Each row has a class, written after it.
[ -2.2  -0.8  11.0  -3.4   1.0   3.4  -0.7   4.8  -7.3  23.7  -1.5  -2.2
   2.5   3.3  -6.3  10.1  -4.1  -6.7   7.2   0.8   0.7   6.9   2.9  -5.9
  15.7   0.9  -5.0   3.9  10.5   9.0   0.9   2.5  -4.3   4.0  12.4  -4.0
  -1.2   3.4 -23.6  11.4   2.7  -7.0   1.9   0.2 -16.4 -16.3  -1.2   6.5
  -0.2   2.8   2.8   0.9   0.0]
Favuk
[-22.9   6.3  -9.4  -5.4 -15.0   0.8   3.8  11.8 -16.0  -1.4  10.4  21.2
  -9.7   6.1   8.9  25.9  17.2  -1.8  27.2  -7.0  10.9  10.0  39.0  -4.8
   4.7  20.9  -5.5  12.5  42.4  17.8 -39.9  15.0 -35.3   1.5  23.8  -6.2
  -8.6   1.1 -34.6  -1.7   4.9 -12.9   4.1   1.2 -20.5  13.8  -7.0   5.0
  11.7   9.0  17.3   6.4 -13.7]
Favuk
[  2.7   9.2  -3.1  -4.0  -3.3   9.8   6.8  10.0 -15.3  51.0   3.4   2.1
  -1.8   0.2  -2.7  14.1   4.5   2.1  29.7 -14.4  -1.1   8.5  21.6 -12.4
   5.8   8.9 -23.7   0.1  25.8   6.3  -6.0  -2.5  -3.9   6.4  18.7  -9.4
 -13.6   2.6 -30.5  -6.4  -4.7  -7.6  -0.9   5.3 -17.6 -16.8   4.3  -2.7
 -24.7   3.6  12.4  13.5   3.5]
Favuk
[-18.9   2.2  -7.8  24.5 -18.5  19.0   0.7  18.3  22.4 -11.2   7.4   5.6
   0.7  -8.2  15.0  74.9  18.6  -4.0  22.4  -0.2  11.6  14.5  34.3  -3.9
   7.4  17.0  -3.6   1.5  -1.7   9.8 -14.4  -6.1 -31.0 -11.4 -20.5 -13.2
   2.9  -6.1  26.1 -11.8 -10.7  -7.2  -5.5   2.5 -12.6  15.0  -3.7  16.2
   0.9   5.5 -15.7 -16.1   8.6]
Favuk
[ 50.2   4.3  -9.9  -7.4 -41.4 -10.2  14.8   6.1  21.7 -24.3  -4.6  13.0
 -10.7   3.6 -10.0  42.6  27.3  -2.7   1.4  -5.2  21.9  24.1  26.4  -7.5
 -21.8  26.2  16.7 -10.4 -15.1   1.6 -22.2 -17.2 -21.7  18.7  46.6  14.0
 -22.9   2.6  -6.5  -6.3  11.1 -27.2   3.9  -4.4 -15.9  15.2  -8.3  -8.7
 -15.0  -6.4  18.7  -1.7   2.7]
mesib
[-15.5  -1.4 -18.9  -3.9 -29.5  -1.7  -1.6  -8.1 -10.5  -7.6   0.0  11.3
  -6.4  -4.5   4.9  34.3   6.6  -0.6  28.6  -3.6   6.3  25.8  38.8   4.3
  -7.6  11.1   6.0   8.0   4.6   7.5 -26.5  -1.2 -36.1   8.1  17.5  -0.2
 -10.2  -2.3 -31.3  -5.6   8.9 -19.2   2.8   8.6 -23.2  15.5 -19.4   1.8
  10.5  -7.6  16.9   6.9   4.8]
Gis
[-33.3   2.6 -24.0  -0.7 -30.9  -7.4 -14.8  -2.0 -43.1  -9.2  13.6  18.9
   6.5   0.1   2.2  81.5 -36.3 -11.4  53.6 -16.4  -2.2  36.2  38.9   7.3
 -14.9  11.8  27.5   7.5 -21.0  14.3 -32.6  26.9 -29.9  11.1  23.5 -11.5
 -14.1   3.0 -71.1  -1.9   3.5 -38.2   1.3  11.9 -26.5  17.0 -33.3 -18.5
  -9.9   3.0  29.1   0.8 -16.1]
Gis
[ -8.9  -3.1  -3.2   6.6  18.4  14.7  -2.2   4.1 -35.1  20.1   7.3  -1.8
  -4.6  26.8   9.8 -63.3  -0.6   2.4  16.9   2.6  -3.3 -12.8  10.4   4.0
  14.2  -5.7  -6.4  18.0  45.4   1.2 -19.7  -1.0  -4.4  -9.6 -13.7 -13.8
  -0.9   8.4  -0.5   2.3  -0.2   9.1  10.6  10.1   1.2   3.9  12.4  15.0
   5.8   7.6  -0.5   6.5  -3.4]
Favuk
[-15.6   5.7   0.4  -4.2 -10.0 -23.0   0.0  -3.7 -35.0 -34.2   7.2  14.3
  -6.1   8.9  -3.9 -10.9 -10.4 -19.4   3.0 -10.3  -6.0  -6.0  20.8  -4.3
   3.7  16.8   9.8  -2.7   9.2   0.8 -34.0   7.2 -22.2   9.6  34.7  -1.5
 -34.6   7.4 -58.4   7.6  12.6 -12.6   9.5  -0.7 -11.3   5.8   3.5   4.5
  19.0  -0.1  26.5  16.2 -29.5]
Gis
[  1.3  -4.6 -18.8  -5.9 -16.0 -14.0  25.4   1.2 -31.8   5.8   6.5  24.2
 -13.9  10.5   9.7  17.0  41.8  -8.3  10.7  -3.5  12.8  -1.2  32.1  -3.2
 -28.7  13.3  19.4 -11.7  12.8   9.3 -21.9 -20.9  11.0   1.9  22.8   8.4
 -26.1 -12.0 -14.1  -8.5  24.2  -6.3 -13.4  -4.6 -11.0  25.0 -29.8  -5.7
 -19.0  -3.9  25.1 -13.9 -10.6]
mesib
[ 24.9 -17.1 -16.8  -2.6 -15.7 -19.1  17.7   5.3 -23.3  11.5  -6.7   9.6
 -13.3   8.2  -6.6 -47.2  40.7  -0.6   1.5   2.9  23.6  -7.2  20.2  -7.2
 -36.2   4.8  21.4 -11.8  13.5  -4.5 -19.9 -21.9  16.4   7.5  33.2 -12.5
  -8.8   7.1 -15.5   0.2  20.5   0.7 -14.0   4.9 -12.5  24.9 -35.4  -8.9
 -18.4  -9.1  22.9 -14.4   2.9]
mesib
[-16.1   8.2  -3.5 -17.1 -48.4  -0.2  13.9   7.7 -20.9  -5.5   2.5  14.6
 -15.6   4.4  -2.1  15.3  14.8  -2.9  -5.7   1.7   8.5  30.2  26.6   0.2
 -24.1  11.6   4.8 -11.5  11.2  -5.1 -22.4 -17.9 -16.9   7.4  14.1   7.3
 -15.6   1.3  -8.2  -8.6  -2.1  -5.1  -2.5   5.0 -24.2  26.8 -16.0   2.2
 -16.4   0.4  17.9   0.5  -0.2]
mesib
[-28.6  -2.1  17.4   9.5 -41.8  35.5 -19.9  -5.9   8.8  -2.8   6.3 -26.3
  11.3 -17.7 -10.4  89.1 -57.9   3.9 -14.0  -0.7 -27.4  56.4 -15.7  -4.4
  13.0 -27.1 -14.4  17.4 -55.8  -4.9  44.3  24.0 -45.0  -0.4 -56.9  -1.5
  18.3 -12.0  18.8  -2.0 -16.6 -20.5  21.6  -2.1  13.4 -26.2  46.7  -2.8
 -35.8   5.5 -43.5   9.8   8.3]
Favuk
[-12.7   6.5 -16.0  -3.2  -4.4 -39.4  10.7 -21.5   3.2 -41.7  -6.0  46.9
  -0.7   4.0 -18.3  89.1  -4.0  -6.5   5.7  -3.3   5.6  10.9   6.8  -2.3
 -21.6  19.3  28.8  -5.3 -39.3   6.9  -2.4  14.1 -27.1  16.0  30.1  -2.8
 -24.0  -5.8 -44.3   1.5  28.0  -5.1  -4.4 -12.2   9.8  -4.5   3.9 -16.3
  -2.2  -7.9  17.8  -4.9  -4.7]
Gis
[ 20.8   7.6 -29.6  -3.8   7.6 -31.1  30.1   3.9 -58.7   9.0   8.1  39.6
 -19.4  20.2   3.1 -49.4  48.1  -2.3  17.4  -5.9  22.9 -23.5  48.8 -11.5
 -29.2  28.3  30.3 -11.9  57.3   5.5 -50.7 -13.5  21.1  -1.0  36.2  -1.6
 -35.2  -1.6 -66.9 -12.9  40.6   7.8 -19.8  -2.8 -13.8  40.2 -48.8  -3.2
  16.9   1.9  44.8  -6.0 -23.2]
mesib
[ 15.0  -0.9  -5.5 -17.4  -8.2 -22.4  19.4   8.1  -7.9  -8.9  -2.7  17.8
 -17.1   7.8  -2.4 -41.3  46.8  -9.4   0.1   4.5  17.1 -11.5  20.5   4.9
 -23.6  11.9  13.0 -10.1  21.4   1.1 -21.1 -18.0  -1.8   0.4  45.4  57.3
 -18.2   6.9 -19.7   4.9  15.5   0.9  -6.1  -7.4 -13.4  37.7 -39.6  -1.4
 -16.6   5.9  29.5  -0.4   0.0]
mesib
[  1.8   9.8 -11.3  -5.9 -15.6 -19.9   0.6  -5.3  -9.0 -52.5   4.1  19.8
 -25.0  -4.3  -2.8  48.7  29.3  -5.9  16.5  -8.7  15.6  16.7  42.2  -2.2
 -28.0  19.2  16.2  -6.3   1.1   8.1 -14.9   3.6  -9.1  10.6  32.5  -2.5
 -17.1   2.3 -34.6  -4.6  16.2  -8.2  -2.0  -4.5 -18.1  16.8 -19.7  -7.3
 -12.6   1.8  21.3  -3.3  -2.2]
mesib
[-18.1   9.8  -0.6  -9.7 -15.9  -6.0  16.5   2.0  -6.2 -31.4  -8.8  12.8
  -8.7  31.4 -27.8  22.4  -1.2  -1.9 -22.3   1.2  -1.3  11.7  27.9 -11.1
   2.8  17.7   0.8  -4.5  17.9   5.5 -20.5 -12.9 -13.2  18.4  28.7   0.0
 -20.2  -2.1 -22.9  -4.9  11.2  -9.8  10.5 -10.6  -2.3  -4.7  27.2  -3.9
  -5.0  -4.8  -7.4  15.4 -12.6]
Gis
[-17.5   8.1  -8.4   6.1 -14.3   1.2  12.1  15.5 -22.9 -20.4   7.1  21.9
  -4.1   3.2  -2.6   0.8  33.6  -2.7   3.6   8.0  10.8   1.1  26.3  -1.3
   7.5  14.3   8.6  12.3  50.5  17.3 -37.6 -10.9 -20.9 -16.5   3.2  -5.3
   2.1   2.3 -13.4 -14.9  11.1  15.6   2.6  -0.4  -5.6  17.1   7.0   0.9
  18.3   9.2  22.9   6.1 -11.9]
Favuk
[-15.5  -2.4  -5.9  -7.6  -3.5  12.7 -10.3  14.8  15.7  28.3  -0.9 -11.6
   4.1  -8.4   6.8  14.8  -9.5   5.6  20.1  -5.8   1.7   8.7  13.6   0.2
  29.5  -0.1 -25.0   3.3  14.5   9.1   1.8  -0.4 -26.2  -0.5   6.7 -11.8
   6.6   0.9   8.5   2.4 -12.6 -16.9   4.2   5.1 -15.6 -10.1   3.9  11.9
 -23.5  10.4   5.4   8.4   4.1]
Favuk
[  9.7   6.1 -14.8  -9.9 -30.8  -7.2  18.0   7.3 -20.3  29.3  -6.6  10.4
 -11.7  -1.5  -9.2  15.9  25.5  -4.0   9.4   0.7  18.1  19.3  28.4  -5.8
  -5.8  12.6  -4.9  -3.6   9.3  -0.8 -15.8 -21.8  -7.9  26.1  46.2   9.0
 -16.7   9.1 -28.8  -8.6   3.0 -27.9  -3.6  10.9 -34.0   8.5  -4.5  -2.4
 -29.6  -1.9  19.3  17.6  -1.1]
mesib
[ -7.3   3.9   0.5   6.9   8.5   4.4  15.3  20.5  -4.9 -10.4   1.0   2.8
 -15.6   4.7   8.5 -33.3  48.6  -1.2  11.6   4.9  17.3 -11.6  28.4   5.0
   9.5  26.2  -3.7  -6.7  55.0  10.6 -44.2 -20.9 -13.3  -3.8  22.1   3.4
  -1.6   9.6 -24.4 -12.3  10.8  11.8  -2.7  15.4  -7.3  20.7  -0.8   4.7
  34.1   9.7   7.3   5.5 -14.0]
Favuk
[ 12.0  11.0 -12.4   7.1 -48.2  10.0  25.0   3.0  -5.8  21.3   4.8   7.6
 -13.9   4.5  -3.5  36.2  26.0  -1.2 -24.4   9.9  17.2  19.2   7.4  -9.7
 -42.5  -0.8  25.8 -15.4  -3.2  -1.4  20.7   4.3  14.6  11.4  -5.2  18.7
  -3.6  -7.9  32.1 -13.0  31.8  15.7 -14.3  -3.1  11.3  19.9  -0.7  -5.5
 -55.9  -4.4  -4.2 -15.5  10.1]
mesib
[-14.2   1.7  -8.9  -7.0 -30.0 -20.9 -13.3   7.3  -6.2 -24.2   6.3  13.7
  -7.6   2.3   9.4  41.4   4.5  -6.2  26.7  -8.4   8.7  17.4  34.2  16.4
 -15.5  14.3  -0.8   4.2 -17.2   9.6 -29.2  10.2 -37.1  12.6  28.6   5.8
  -9.9   5.9 -37.9  -3.4  -2.7 -40.8  -3.1   3.2 -25.6  22.3 -37.4 -12.4
   9.8 -10.6  19.0  -1.3 -10.5]
Gis
[-24.2   4.9  -0.8  12.8   2.0  28.3   0.7  13.0 -16.9  12.4  12.3   2.7
   1.1   0.0  13.2 -10.0   2.1  15.9  14.7   3.6  -3.3  -9.3  10.2  -3.5
  26.6  -2.1  -8.4  18.9  46.1  11.8 -17.6   0.3 -15.8 -11.7 -32.2 -18.2
  11.1   2.1   1.7  -4.7  -5.5  14.8  -7.0   7.1  12.4  -1.7  15.9  12.1
  22.8  16.4  -4.3  -5.5  -3.9]
Favuk
[-15.8  18.5  -2.7 -11.4  34.3   0.9  -4.5   3.0  22.3 -26.2   7.2  55.2
  11.9  -3.4   6.4  81.5   3.7   2.5  19.6  -5.7   3.6   0.1  11.2   9.8
  14.3  14.7  -0.8  12.5  30.1  17.2  -1.2   3.0 -18.9 -16.7 -12.6 -16.9
  11.6 -16.0 -33.4 -12.4  -9.9  19.2  -5.0   4.3  17.9 -19.3  19.8  12.3
  30.8   6.5   0.3   1.1  -6.9]
Favuk
[ -1.4  -0.4   4.7 -10.8 -14.0 -20.5  -4.9   4.3   5.4 -20.6  12.2  22.8
 -11.9  -1.7   8.1 -24.5  13.7 -10.7  29.4   5.9  17.1   1.4  43.8   8.8
 -10.4  21.2 -13.9  -9.2  24.2  27.1 -37.3  -7.7 -22.2  12.7  58.7   8.5
 -16.7   4.1 -34.5  -4.4  -4.0 -27.9  21.4  -8.3 -41.9  40.4 -43.7  -2.1
  13.3  -0.6  23.7   1.6  -4.5]
Gis
